Here is a tiny trained network, its code and every weight. The questions are about switching its units off for an input and a target symbol, where a switched-off unit gives its printed mean instead of its output.

import numpy as np


def w(rows, s, z=0):
    codes = np.array(rows[::2]) - 128.0
    scale = np.full(codes.shape[1], s)
    scale[-1] = z or s
    return codes * scale


def f(y):
    return y / 2 * (1 + np.tanh(0.7978845608 * (y + 0.044715 * y**3)))


def softmax(a):
    e = np.exp(a - a.max(-1, keepdims=True))
    return e / e.sum(-1, keepdims=True)


def log_softmax(a):
    a = a - a.max(-1, keepdims=True)
    return a - np.log(np.exp(a).sum(-1, keepdims=True))


def net(x, mask):
    ids = ['ΠΨαβμφ'.index(c) for c in x.split()]
    T = len(ids)
    res = E[ids] + P[:T]
    u = 0
    for l in range(2):
        q, k, v = (res @ M[l].T for M in (Q, K, V))
        z = softmax(np.where(np.tri(T) > 0, q @ k.T / 3**0.5, -1e9)) @ v
        res = res + np.where(mask[u], z, O[l][:, -1]) @ O[l][:, :-1]
        u += 1
        y = f(res @ A[l][:, :-1].T + A[l][:, -1])
        res = res + np.where(mask[u : u + 8], y, B[l][:, -1]) @ B[l][:, :-1]
        u += 8
    return log_softmax(res[-1] @ U[:, :-1].T + U[:, -1])


Q, K, V, O, A, B = {}, {}, {}, {}, {}, {}
E = w([
[129,173,138,150,93,176,200,119,80,109,44],'Π',
[110,115,224,170,105,126,104,98,168,118,128],'Ψ',
[76,170,136,112,194,85,82,106,193,180,150],'α',
[89,114,122,169,112,194,152,55,231,241,109],'β',
[103,113,83,62,169,123,22,218,127,127,99],'μ',
[222,254,189,89,77,36,144,222,103,118,126],'φ',
],0.0098)
P = w([
[90,62,166,192,238,82,127,184,79,133,115],'0',
[38,164,119,111,49,108,166,102,178,132,128],'1',
[124,100,169,160,124,197,94,184,57,130,115],'2',
[249,190,94,172,81,238,44,133,181,119,178],'3',
[61,173,107,75,110,124,162,54,144,155,78],'4',
[109,106,192,173,124,196,96,182,61,119,119],'5',
[253,206,80,186,86,214,34,122,222,136,178],'6',
[97,152,86,73,140,143,193,54,146,167,62],'7',
],0.0083)
Q[0] = w([
[117,134,57,64,188,63,107,95,67,121,175],'0.h0',
[17,72,202,71,131,7,161,141,96,116,35],'0.h0',
[53,3,149,58,175,91,222,20,90,80,112],'0.h0',
],0.0054)
K[0] = w([
[104,169,99,128,167,151,139,179,161,100,131],'0.h0',
[131,178,102,28,63,166,141,113,103,43,137],'0.h0',
[98,170,65,47,2,171,107,94,191,121,102],'0.h0',
],0.0071)
V[0] = w([
[124,99,48,96,52,120,96,162,100,76,152],'0.h0',
[150,103,255,152,197,83,122,116,30,70,178],'0.h0',
[86,150,174,100,168,110,104,208,84,66,77],'0.h0',
],0.0055)
O[0] = w([
[120,163,83,207,148,133,99,151,118,142,89,85],'0.h0',
[124,117,176,156,113,2,120,164,148,83,141,177],'0.h0',
[73,114,108,147,82,112,125,160,174,101,62,252],'0.h0',
],0.008,0.0044)
A[0] = w([
[210,132,110,148,109,105,87,122,107,78,187,2],'0.n0',
[95,31,192,227,89,141,168,107,70,76,126,64],'0.n1',
[148,78,165,154,158,119,129,210,2,63,59,135],'0.n2',
[188,109,61,181,112,124,112,159,196,87,125,149],'0.n3',
[168,42,122,178,130,71,181,80,130,56,127,65],'0.n4',
[151,146,177,65,125,87,192,57,180,54,182,122],'0.n5',
[198,186,98,47,93,117,117,95,143,130,145,101],'0.n6',
[39,69,104,129,219,96,78,161,72,107,101,78],'0.n7',
],0.0075,0.0045)
B[0] = w([
[124,133,85,181,183,179,155,150,42,171,120,118],'0.n0',
[141,28,148,255,132,159,119,67,111,147,92,150],'0.n1',
[141,195,91,192,168,23,190,249,87,22,174,255],'0.n2',
[100,168,152,160,105,181,53,134,172,65,179,222],'0.n3',
[136,67,190,176,190,49,129,131,87,125,181,105],'0.n4',
[65,103,57,57,128,162,22,85,61,103,69,153],'0.n5',
[71,22,105,142,147,150,133,50,134,115,103,167],'0.n6',
[91,56,101,20,197,92,123,174,172,84,100,220],'0.n7',
],0.0062,0.0037)
Q[1] = w([
[62,120,174,245,127,254,63,93,208,137,103],'1.h0',
[103,144,209,210,99,111,227,138,56,247,80],'1.h0',
[239,235,131,159,78,181,113,130,126,33,142],'1.h0',
],0.0059)
K[1] = w([
[121,7,179,223,225,102,89,62,165,167,141],'1.h0',
[199,193,146,209,56,232,228,84,80,185,11],'1.h0',
[119,119,191,192,139,1,190,148,88,31,96],'1.h0',
],0.0066)
V[1] = w([
[141,163,165,6,137,158,87,128,178,179,82],'1.h0',
[56,167,3,82,144,131,227,139,175,82,90],'1.h0',
[68,42,125,152,152,180,145,58,176,164,45],'1.h0',
],0.0064)
O[1] = w([
[91,208,190,94,129,193,85,196,145,113,62,46],'1.h0',
[33,222,50,58,84,202,157,111,168,61,221,254],'1.h0',
[84,89,197,153,90,84,32,24,151,2,125,20],'1.h0',
],0.0059,0.0068)
A[1] = w([
[131,162,109,167,121,146,110,56,185,112,253,8],'1.n0',
[147,145,133,144,179,129,173,198,176,138,159,92],'1.n1',
[89,213,117,123,91,195,167,106,132,134,140,125],'1.n2',
[240,132,151,190,164,95,136,140,100,180,184,184],'1.n3',
[195,33,205,155,114,190,48,75,125,209,98,147],'1.n4',
[113,74,143,78,200,36,165,146,101,131,166,1],'1.n5',
[78,118,27,116,165,198,54,73,94,142,175,61],'1.n6',
[142,85,96,81,131,171,29,119,153,162,163,225],'1.n7',
],0.0069,0.0043)
B[1] = w([
[63,132,71,135,181,119,131,182,60,38,184,182],'1.n0',
[133,127,150,153,85,153,38,138,156,178,175,228],'1.n1',
[159,122,177,87,190,83,33,115,111,161,124,254],'1.n2',
[204,38,211,159,124,165,136,128,188,110,96,224],'1.n3',
[154,157,66,28,148,173,115,190,77,157,10,187],'1.n4',
[87,212,113,41,141,179,153,196,142,171,105,185],'1.n5',
[205,78,136,136,139,162,157,135,95,166,53,198],'1.n6',
[86,131,174,83,136,105,254,107,115,131,114,213],'1.n7',
],0.0068,0.0078)
U = w([
[97,97,102,163,107,142,224,112,82,54,148,191],'Π',
[176,83,107,135,150,103,24,139,145,65,87,35],'Ψ',
[96,169,253,109,49,94,89,93,243,41,134,255],'α',
[124,159,40,71,130,146,214,74,41,221,53,169],'β',
[117,117,77,139,188,167,13,179,19,99,162,65],'μ',
[157,136,150,140,91,191,112,138,199,153,148,32],'φ',
],0.0056,0.0044)

Each question gives the input, a string of symbols that net reads in full, and the target symbol t.
The units are the heads (3 rows each of Q, K, V and O) and the neurons (one row each of A and B). Each row of codes is followed by its name. A weight is (code - 128) times the scale printed after its matrix; where a second scale follows, it is the last column's (O, A, B and U).
mask holds one flag per unit, layer by layer, with each layer's heads first. A switched-off unit (its flag False) gives its mean, the last column of its rows in O or B, instead of its output. The means were averaged over made-up inputs and are rounded, as every weight is.
A unit's drop is (log p(t) with every unit on - log p(t) with that unit switched off) / (log p(t) with every unit on - log p(t) with every unit switched off).
The circuit of an input: a set's keep is (log p(t) with only the set's units on - log p(t) with every unit switched off) / (log p(t) with every unit on - log p(t) with every unit switched off). Starting from the 12 units with the biggest drops (on a tie, the unit counted first), units are removed one at a time, each time the one whose removal leaves the highest keep (on an exact tie, the one counted first), for as long as the keep stays at least 0.8.
circuit, biggest first: the units of the circuit, biggest drop first
unit that matters most: the unit with the biggest drop
top k neurons: the k neurons with the biggest drops, biggest first
top k neurons in layer l: the k neurons of layer l with the biggest drops, biggest first
input Ψ μ Ψ α, target Ψ: circuit, biggest first	[1.h0 0.h0 0.n4]
input φ Ψ Π φ, target φ: top 3 neurons in layer 1	[1.n3 1.n1 1.n0]
input β β α, target α: circuit, biggest first	[1.h0]
input β α φ α μ μ α, target β: top 2 neurons in layer 1	[1.n7 1.n6]
input μ Π β β, target μ: top 3 neurons in layer 0	[0.n7 0.n2 0.n3]
input φ φ α Ψ μ, target α: circuit, biggest first	[1.h0 0.n2]
input Ψ β μ μ φ β Π, target Ψ: top 2 neurons in layer 0	[0.n1 0.n4]
input Π Π Ψ β, target Π: top 2 neurons	[1.n0 0.n2]
input β α Π φ μ Π μ, target β: top 3 neurons	[1.n7 0.n2 0.n6]
input Π φ μ φ φ β φ, target Π: top 4 neurons in layer 0	[0.n2 0.n1 0.n6 0.n3]
input Ψ μ μ μ, target Ψ: circuit, biggest first	[1.h0 0.n4 0.h0]
input β Π φ μ α φ φ, target β: top 3 neurons	[0.n6 0.n5 0.n2]
input μ β Ψ μ Ψ, target β: top 3 neurons in layer 0	[0.n7 0.n1 0.n2]
input μ μ Ψ α, target μ: top 4 neurons	[1.n0 0.n7 0.n2 1.n2]
input φ Ψ Π Ψ Π Π β Ψ, target β: top 4 neurons	[1.n4 0.n2 0.n7 1.n3]
input Ψ Π Ψ, target Ψ: top 4 neurons	[0.n1 1.n4 1.n3 1.n7]
input β μ φ φ β μ Π, target β: unit that matters most	0.h0
input μ β φ Ψ, target μ: top 3 neurons	[1.n0 0.n2 0.n7]
input Π α Π α, target Π: top 2 neurons in layer 0	[0.n2 0.n1]
input μ μ μ β Π, target α: top 2 neurons in layer 1	[1.n4 1.n2]
input Π β μ φ μ Π μ, target Π: top neuron in layer 1	[1.n7]
input φ Ψ μ Ψ Π Π α, target φ: top 2 neurons in layer 0	[0.n2 0.n4]
input Ψ Ψ φ μ, target Ψ: top 4 neurons	[0.n1 0.n4 1.n4 1.n3]
input Π μ μ μ, target Π: top 3 neurons	[0.n2 0.n4 0.n3]
